How the items are linked:
i: q575->q58, q256->q67, q479->q124, q265->q37, q827->q200, q367->q843, q866->q965, q368->q221, q699->q606, q731->q472, q107->q387, q247->q208, q677->q458, q962->q479, q480->q462, q259->q574, q987->q755, q776->q367, q312->q234, q819->q829, q568->q819, q345->q522, q458->q514, q208->q129, q514->q543, q522->q299, q51->q440, q375->q35, q35->q535, q965->q792, q200->q233, q600->q774, q285->q512, q67->q412, q340->q241, q773->q64, q244->q962, q58->q773, q64->q53, q792->q278, q462->q259, q316->q575, q227->q352, q660->q126, q129->q683, q760->q417, q512->q968, q241->q660, q299->q626, q377->q256, q691->q407, q455->q192, q278->q51, q843->q809, q513->q368, q417->q776, q283->q797, q352->q249, q683->q576, q576->q268, q412->q178, q968->q244, q606->q231, q179->q455, q753->q31, q795->q866, q221->q677, q233->q760, q626->q590, q157->q161, q364->q340, q590->q954, q31->q513, q774->q699, q829->q283, q535->q247, q569->q478, q964->q691, q543->q316, q399->q107, q53->q623, q37->q399, q425->q227, q755->q805, q797->q964, q574->q157, q478->q795, q126->q229, q466->q569, q472->q425, q623->q753, q957->q987, q115->q312, q809->q265, q440->q364, q426->q377, q249->q285, q674->q426, q954->q480, q805->q345, q407->q600, q192->q731, q586->q827, q229->q466, q234->q568, q63->q586, q268->q674, q161->q957, q231->q115, q178->q375, q124->q179, q387->q63
l: q575->q586, q256->q574, q479->q683, q265->q241, q827->q795, q367->q440, q866->q512, q368->q809, q699->q623, q731->q377, q107->q229, q247->q345, q677->q37, q962->q129, q480->q115, q259->q234, q987->q797, q776->q51, q312->q368, q819->q458, q568->q677, q345->q407, q458->q399, q208->q522, q514->q107, q522->q600, q51->q479, q375->q987, q35->q755, q965->q968, q200->q866, q600->q64, q285->q35, q67->q157, q340->q455, q773->q200, q244->q208, q58->q827, q64->q233, q792->q244, q462->q312, q316->q63, q227->q412, q660->q731, q129->q299, q760->q792, q512->q535, q241->q192, q299->q774, q377->q259, q691->q58, q455->q674, q278->q962, q843->q364, q513->q843, q417->q278, q283->q543, q352->q178, q683->q626, q576->q590, q412->q161, q968->q247, q606->q753, q179->q268, q753->q776, q795->q285, q221->q265, q233->q965, q626->q699, q157->q819, q364->q179, q590->q606, q31->q367, q774->q53, q829->q514, q535->q805, q569->q352, q964->q575, q543->q387, q399->q126, q53->q760, q37->q660, q425->q67, q755->q964, q797->q316, q574->q568, q478->q249, q126->q472, q466->q227, q472->q256, q623->q417, q957->q283, q115->q513, q809->q340, q440->q124, q426->q462, q249->q375, q674->q480, q954->q231, q805->q691, q407->q773, q192->q426, q586->q478, q229->q425, q234->q221, q63->q569, q268->q954, q161->q829, q231->q31, q178->q957, q124->q576, q387->q466
p: q575->q755, q256->q126, q479->q776, q265->q234, q827->q691, q367->q231, q866->q773, q368->q462, q699->q683, q731->q37, q107->q829, q247->q965, q677->q574, q962->q417, q480->q455, q259->q731, q987->q249, q776->q606, q312->q426, q819->q67, q568->q256, q345->q968, q458->q157, q208->q792, q514->q161, q522->q244, q51->q753, q375->q478, q35->q795, q965->q64, q200->q407, q600->q208, q285->q827, q67->q229, q340->q368, q773->q345, q244->q760, q58->q805, q64->q522, q792->q53, q462->q192, q316->q987, q227->q387, q660->q677, q129->q278, q760->q774, q512->q200, q241->q221, q299->q962, q377->q660, q691->q535, q455->q809, q278->q623, q843->q115, q513->q480, q417->q699, q283->q178, q352->q63, q683->q51, q576->q440, q412->q466, q968->q233, q606->q576, q179->q843, q753->q590, q795->q58, q221->q259, q233->q600, q626->q479, q157->q425, q364->q513, q590->q124, q31->q954, q774->q129, q829->q412, q535->q866, q569->q316, q964->q35, q543->q957, q399->q819, q53->q299, q37->q568, q425->q107, q755->q285, q797->q375, q574->q472, q478->q575, q126->q458, q466->q543, q472->q399, q623->q626, q957->q352, q115->q674, q809->q312, q440->q31, q426->q241, q249->q586, q674->q340, q954->q179, q805->q512, q407->q247, q192->q265, q586->q964, q229->q514, q234->q377, q63->q797, q268->q364, q161->q227, q231->q268, q178->q569, q124->q367, q387->q283
g: q575->q964, q256->q472, q479->q51, q265->q221, q827->q58, q367->q31, q866->q200, q368->q312, q699->q626, q731->q660, q107->q514, q247->q968, q677->q568, q962->q278, q480->q674, q259->q377, q987->q375, q776->q753, q312->q462, q819->q157, q568->q574, q345->q247, q458->q819, q208->q244, q514->q829, q522->q208, q51->q776, q375->q249, q35->q285, q965->q233, q200->q773, q600->q522, q285->q795, q67->q425, q340->q809, q773->q407, q244->q792, q58->q691, q64->q600, q792->q760, q462->q426, q316->q797, q227->q466, q660->q37, q129->q962, q760->q53, q512->q866, q241->q265, q299->q129, q377->q731, q691->q805, q455->q340, q278->q417, q843->q513, q513->q115, q417->q623, q283->q957, q352->q569, q683->q479, q576->q124, q412->q227, q968->q965, q606->q590, q179->q364, q753->q606, q795->q827, q221->q234, q233->q64, q626->q683, q157->q67, q364->q843, q590->q576, q31->q231, q774->q299, q829->q161, q535->q512, q569->q63, q964->q755, q543->q283, q399->q458, q53->q774, q37->q677, q425->q229, q755->q35, q797->q987, q574->q256, q478->q586, q126->q399, q466->q387, q472->q126, q623->q699, q957->q178, q115->q480, q809->q368, q440->q367, q426->q192, q249->q478, q674->q455, q954->q268, q805->q535, q407->q345, q192->q241, q586->q575, q229->q107, q234->q259, q63->q316, q268->q179, q161->q412, q231->q954, q178->q352, q124->q440, q387->q543
r: q575->q316, q256->q377, q479->q962, q265->q809, q827->q586, q367->q776, q866->q795, q368->q513, q699->q774, q731->q192, q107->q399, q247->q535, q677->q221, q962->q244, q480->q954, q259->q462, q987->q957, q776->q417, q312->q115, q819->q568, q568->q234, q345->q805, q458->q677, q208->q247, q514->q458, q522->q345, q51->q278, q375->q178, q35->q375, q965->q866, q200->q827, q600->q407, q285->q249, q67->q256, q340->q364, q773->q58, q244->q968, q58->q575, q64->q773, q792->q965, q462->q480, q316->q543, q227->q425, q660->q241, q129->q208, q760->q233, q512->q285, q241->q340, q299->q522, q377->q426, q691->q964, q455->q179, q278->q792, q843->q367, q513->q31, q417->q760, q283->q829, q352->q227, q683->q129, q576->q683, q412->q67, q968->q512, q606->q699, q179->q124, q753->q623, q795->q478, q221->q368, q233->q200, q626->q299, q157->q574, q364->q440, q590->q626, q31->q753, q774->q600, q829->q819, q535->q35, q569->q466, q964->q797, q543->q514, q399->q37, q53->q64, q37->q265, q425->q472, q755->q987, q797->q283, q574->q259, q478->q569, q126->q660, q466->q229, q472->q731, q623->q53, q957->q161, q115->q231, q809->q843, q440->q51, q426->q674, q249->q352, q674->q268, q954->q590, q805->q755, q407->q691, q192->q455, q586->q63, q229->q126, q234->q312, q63->q387, q268->q576, q161->q157, q231->q606, q178->q412, q124->q479, q387->q107
j: q575->q285, q256->q458, q479->q606, q265->q377, q827->q535, q367->q268, q866->q345, q368->q192, q699->q51, q731->q568, q107->q412, q247->q64, q677->q472, q962->q699, q480->q809, q259->q37, q987->q586, q776->q576, q312->q241, q819->q229, q568->q126, q345->q233, q458->q425, q208->q53, q514->q227, q522->q760, q51->q590, q375->q575, q35->q58, q965->q522, q200->q247, q600->q792, q285->q691, q67->q514, q340->q462, q773->q968, q244->q774, q58->q512, q64->q244, q792->q299, q462->q265, q316->q249, q227->q283, q660->q574, q129->q623, q760->q129, q512->q407, q241->q259, q299->q417, q377->q677, q691->q866, q455->q312, q278->q626, q843->q674, q513->q455, q417->q683, q283->q569, q352->q797, q683->q753, q576->q31, q412->q543, q968->q600, q606->q440, q179->q115, q753->q124, q795->q805, q221->q731, q233->q208, q626->q776, q157->q107, q364->q480, q590->q367, q31->q179, q774->q278, q829->q466, q535->q773, q569->q987, q964->q795, q543->q352, q399->q67, q53->q962, q37->q256, q425->q829, q755->q827, q797->q478, q574->q399, q478->q755, q126->q157, q466->q957, q472->q819, q623->q479, q957->q63, q115->q340, q809->q426, q440->q954, q426->q221, q249->q964, q674->q368, q954->q843, q805->q200, q407->q965, q192->q234, q586->q35, q229->q161, q234->q660, q63->q375, q268->q513, q161->q387, q231->q364, q178->q316, q124->q231, q387->q178

In the rows, zero is written as 503.

The rows follow the links: the fewer symbols apart two items are, the more alike their rows tend to be.

Each row is also shifted at random along 5 hidden directions that mean nothing.

Some items, each with a row of numbers:
q63: 596	595	514	552	454	524	698	447	301	427	553	410	585	587	453	486	563	528	406	508	588	524	557	469	480	472	499	612
q115: 206	471	367	407	605	559	534	602	495	465	645	597	549	444	651	398	490	326	533	471	509	542	562	359	321	534	411	500
q797: 233	661	560	452	477	456	661	433	365	450	593	495	596	521	403	437	579	597	395	498	540	523	588	535	536	460	537	734
q512: 632	550	631	492	483	492	558	393	531	519	474	461	395	410	469	553	663	499	557	564	374	483	611	595	588	476	541	582
q126: 277	390	530	458	408	529	534	585	435	344	507	456	661	586	515	424	504	569	595	464	634	487	528	423	627	547	488	524
q200: 556	498	620	511	552	671	596	382	540	541	517	551	395	451	544	615	688	417	575	490	393	476	605	553	481	510	492	489
q278: 280	515	487	382	623	520	311	415	688	712	502	577	313	446	526	703	535	427	456	486	464	511	432	575	524	618	450	446
q367: 765	636	342	534	495	345	546	560	546	564	550	384	499	480	488	363	287	540	429	552	507	467	350	433	467	532	500	468
q626: 303	515	459	540	483	481	662	460	512	595	542	303	684	405	684	524	652	381	475	557	473	436	381	311	490	583	401	401
q535: 364	594	635	456	458	489	611	362	506	484	556	469	506	357	483	504	711	466	571	521	372	461	676	537	604	513	505	634
q231: 522	609	385	283	520	220	459	606	513	463	547	451	671	337	553	507	557	438	457	581	469	477	551	441	543	517	488	550
q64: 778	404	671	441	551	672	484	459	572	609	351	618	491	452	618	625	540	460	571	479	396	376	459	532	508	443	487	415
q285: 565	629	512	763	511	589	522	322	515	613	536	552	195	532	341	497	422	488	453	477	408	578	543	641	368	468	545	528
q987: 728	570	530	521	544	501	545	470	369	466	447	501	426	590	421	665	600	507	380	563	526	588	587	624	439	404	558	551
q407: 526	538	549	741	514	561	518	364	643	614	475	379	142	511	400	617	633	517	539	586	357	581	502	662	483	507	590	403
q462: 218	473	366	381	570	478	434	642	535	314	570	553	423	463	530	626	538	355	644	500	481	537	698	517	436	556	508	346
q340: 441	493	384	480	483	370	543	673	479	372	509	381	480	455	576	425	471	416	581	619	463	516	566	416	456	475	504	445
q221: 163	429	432	479	505	570	524	602	573	330	667	579	673	477	544	381	585	485	675	379	540	520	604	401	485	587	496	435
q543: 415	516	480	487	497	475	356	455	351	492	466	594	447	597	388	624	468	475	370	472	642	629	578	586	484	488	484	617
q312: 204	511	330	584	458	496	686	603	480	288	658	344	575	465	573	445	581	360	676	516	487	491	622	339	416	593	476	315
q866: 719	542	588	645	490	553	578	378	567	551	485	401	274	482	451	572	625	500	550	572	377	522	562	602	519	492	561	485
q829: 810	412	465	748	422	608	600	518	367	436	511	446	719	696	504	468	513	572	449	434	685	552	387	393	435	503	493	413
q179: 622	530	320	551	534	436	621	586	482	458	642	396	642	431	648	424	570	348	503	541	505	547	497	307	350	558	433	411
q683: 481	463	462	421	615	580	467	503	536	668	449	529	484	486	662	647	480	359	431	516	487	453	372	425	402	532	413	383
q249: 382	658	531	635	480	493	678	410	408	501	575	457	524	541	385	434	578	598	404	508	492	555	542	557	448	432	564	627
q51: 206	552	474	353	570	458	468	498	553	660	486	546	506	434	588	499	374	468	409	508	468	417	374	455	477	523	446	520
q377: 520	365	454	622	450	499	450	609	571	397	554	480	566	554	498	338	508	590	630	471	556	581	473	457	523	534	543	446
q345: 800	414	740	424	572	814	668	456	537	611	469	708	584	507	642	363	474	575	569	384	442	332	405	452	471	424	474	570
q606: 872	544	363	585	563	517	516	537	518	637	431	432	374	551	572	576	255	421	412	549	513	441	307	441	348	511	445	299
q809: 396	512	397	421	532	324	361	680	568	442	460	472	271	493	448	431	316	535	552	632	454	560	536	599	499	443	580	505
q843: 620	510	388	454	525	314	501	646	519	493	541	428	565	433	571	296	442	510	472	604	479	552	448	414	460	451	500	585
q691: 393	670	573	599	393	254	496	348	546	526	480	314	301	354	316	536	656	548	512	638	327	555	659	680	666	484	590	647
q37: 326	311	447	573	480	569	383	589	535	390	525	522	516	546	532	509	586	435	626	474	573	618	575	457	494	561	489	403
q660: 631	332	461	664	427	485	427	628	553	413	480	440	513	582	497	358	484	592	609	514	569	603	444	459	541	501	541	443
q466: 640	446	506	504	456	448	392	502	319	448	429	535	642	578	464	606	549	482	397	487	644	598	543	510	519	450	491	573
q368: 234	548	373	495	491	374	497	637	554	399	558	426	362	490	462	361	347	529	596	572	462	524	545	512	496	508	551	479
q67: 431	416	461	578	507	670	507	543	457	396	546	542	549	714	462	579	491	543	517	402	681	543	483	491	474	566	502	376
q792: 387	497	604	375	515	616	510	388	587	581	503	602	607	364	602	591	554	397	586	404	419	322	514	438	574	584	418	452

Complete each set of four: the symbols that take the first to the second take the third to the fourth, perhaps in another order.
Answer with the item's name.
573	481	664	398	615	706	472	416	594	613	458	690	303	492	505	582	550	509	547	454	400	465	547	630	492	459	526	545
: 333	563	586	432	554	639	522	328	477	502	574	647	411	393	504	671	693	298	560	425	391	481	747	555	443	538	456	540
:: 567	456	440	431	633	584	427	514	537	659	413	554	413	502	650	696	439	340	415	529	490	464	375	460	366	506	419	338
: q278

502	599	669	370	481	356	528	453	387	467	434	570	689	344	478	530	703	533	437	559	395	473	673	601	582	324	557	737
: 436	658	553	655	431	416	565	327	532	551	544	413	311	413	356	453	541	531	513	553	371	529	604	605	553	499	564	621
:: 733	479	492	495	478	567	557	462	239	409	483	504	610	591	531	672	597	351	417	485	643	558	617	443	434	493	430	518
: q797

160	491	489	573	477	564	486	461	420	486	602	612	692	619	417	387	462	615	415	344	675	564	457	461	491	537	489	606
: 584	542	479	516	546	653	606	423	305	449	551	550	489	627	476	637	536	395	405	437	633	561	601	485	370	507	455	528
:: 446	528	498	411	470	462	557	442	253	359	513	466	659	504	507	716	729	340	429	523	594	558	712	475	503	502	439	576
: q586

384	629	364	311	587	433	498	546	541	532	633	615	597	412	548	410	363	455	448	437	518	437	486	417	431	571	429	547
: 379	623	317	388	612	447	432	514	544	533	614	574	449	442	530	623	432	333	447	475	505	496	535	469	371	600	433	391
:: 394	378	504	568	394	460	443	602	501	418	461	406	488	614	442	354	394	647	579	522	604	558	461	494	633	517	548	534
: q574

717	505	466	569	479	535	504	450	292	447	473	483	478	632	455	658	526	402	384	507	627	602	584	505	430	489	469	515
: 303	488	497	443	531	675	505	420	295	465	590	711	646	598	504	522	470	413	402	326	686	536	581	429	400	538	397	626
:: 723	534	563	497	581	566	532	452	365	462	442	597	494	523	494	741	695	415	415	526	477	567	637	614	390	381	536	507
: q375

737	563	473	594	500	583	617	442	320	479	520	478	429	669	412	522	442	516	384	486	621	564	513	520	415	475	495	569
: 339	610	492	496	529	579	616	405	352	469	597	547	478	600	421	529	506	503	394	453	597	553	589	530	434	504	495	624
:: 471	509	362	823	447	405	331	438	441	509	483	389	297	671	297	686	525	502	372	547	624	757	496	635	455	522	556	416
: q466

735	404	398	397	590	431	405	700	477	453	443	532	428	477	627	518	454	365	513	615	473	569	538	480	371	417	478	448
: 352	481	355	485	541	449	552	613	474	438	599	453	554	423	639	416	546	340	532	556	473	562	563	357	369	509	437	471
:: 452	485	405	247	640	462	412	631	511	493	581	676	601	402	647	453	501	368	479	486	512	530	554	418	390	490	428	554
: q179

388	566	449	301	591	404	391	546	533	619	420	565	479	427	564	610	351	436	407	547	469	411	430	503	482	494	453	480
: 523	525	344	476	616	571	523	580	550	573	657	625	474	520	577	256	293	475	454	428	548	542	392	383	298	522	449	533
:: 422	559	616	330	488	429	406	424	656	645	463	545	516	371	487	486	436	589	524	474	420	355	431	551	700	561	489	590
: q51

616	471	309	694	515	495	613	612	480	451	570	339	427	522	609	385	462	364	545	599	494	590	462	352	308	503	473	363
: 532	442	369	546	515	561	533	646	541	312	596	497	509	543	540	499	509	432	663	469	517	520	582	437	411	562	515	292
:: 268	521	397	368	517	298	331	678	604	350	503	486	368	456	418	555	483	524	616	585	454	559	644	624	577	507	607	443
: q660

387	607	623	562	470	592	683	340	546	570	603	492	427	444	450	329	530	576	556	454	398	453	536	521	550	527	515	645
: 710	515	664	647	424	513	680	436	575	577	438	338	497	462	512	372	594	652	560	588	371	433	408	516	608	434	571	553
:: 727	516	512	407	501	439	474	493	272	399	420	473	503	561	468	771	639	390	398	576	585	588	671	581	507	445	491	555
: q987

676	591	579	545	538	446	385	403	481	571	406	596	282	450	379	652	550	486	431	562	377	567	631	726	466	374	579	585
: 631	571	563	623	515	643	594	329	497	541	551	539	329	477	462	551	555	404	547	459	403	500	618	552	424	517	487	512
:: 383	354	510	451	492	494	322	638	585	433	505	611	549	528	484	355	460	608	594	453	549	572	508	520	570	497	542	555
: q574

514	486	457	633	455	537	495	435	323	463	527	506	577	623	451	554	507	446	391	444	655	609	533	462	426	518	457	527
: 698	456	511	550	392	429	500	510	290	402	441	442	766	554	503	547	607	493	408	510	646	570	529	441	548	458	478	579
:: 538	471	634	512	498	676	589	398	572	612	467	574	580	421	609	487	486	480	586	420	406	319	429	436	523	522	452	445
: q600

779	574	579	698	532	721	711	396	410	575	552	624	510	598	477	327	384	582	417	403	497	483	429	501	317	394	517	583
: 480	633	555	721	413	464	728	375	402	488	545	389	611	445	444	411	652	526	452	538	410	519	558	498	466	419	537	597
:: 671	570	645	451	486	554	571	386	499	542	501	571	435	423	476	439	525	528	531	490	392	440	583	567	554	458	523	661
: q535

832	516	481	544	464	406	399	494	321	462	381	435	387	626	386	675	485	487	356	597	609	631	560	611	504	448	532	556
: 664	396	397	607	470	429	426	653	572	326	513	409	510	531	488	547	608	483	647	545	501	599	565	507	505	530	571	297
:: 508	469	647	480	524	520	426	435	613	602	370	524	397	416	524	675	630	484	554	561	341	446	516	624	573	453	534	449
: q352

479	513	566	587	524	607	457	376	656	665	454	544	331	458	487	567	423	495	554	460	398	421	409	563	520	553	498	406
: 346	525	560	322	573	561	366	396	656	657	507	636	430	398	526	639	501	437	530	417	439	399	488	543	586	616	446	479
:: 538	441	484	627	465	608	515	484	365	473	535	583	681	656	472	439	450	557	407	372	688	559	436	433	436	507	467	530
: q283

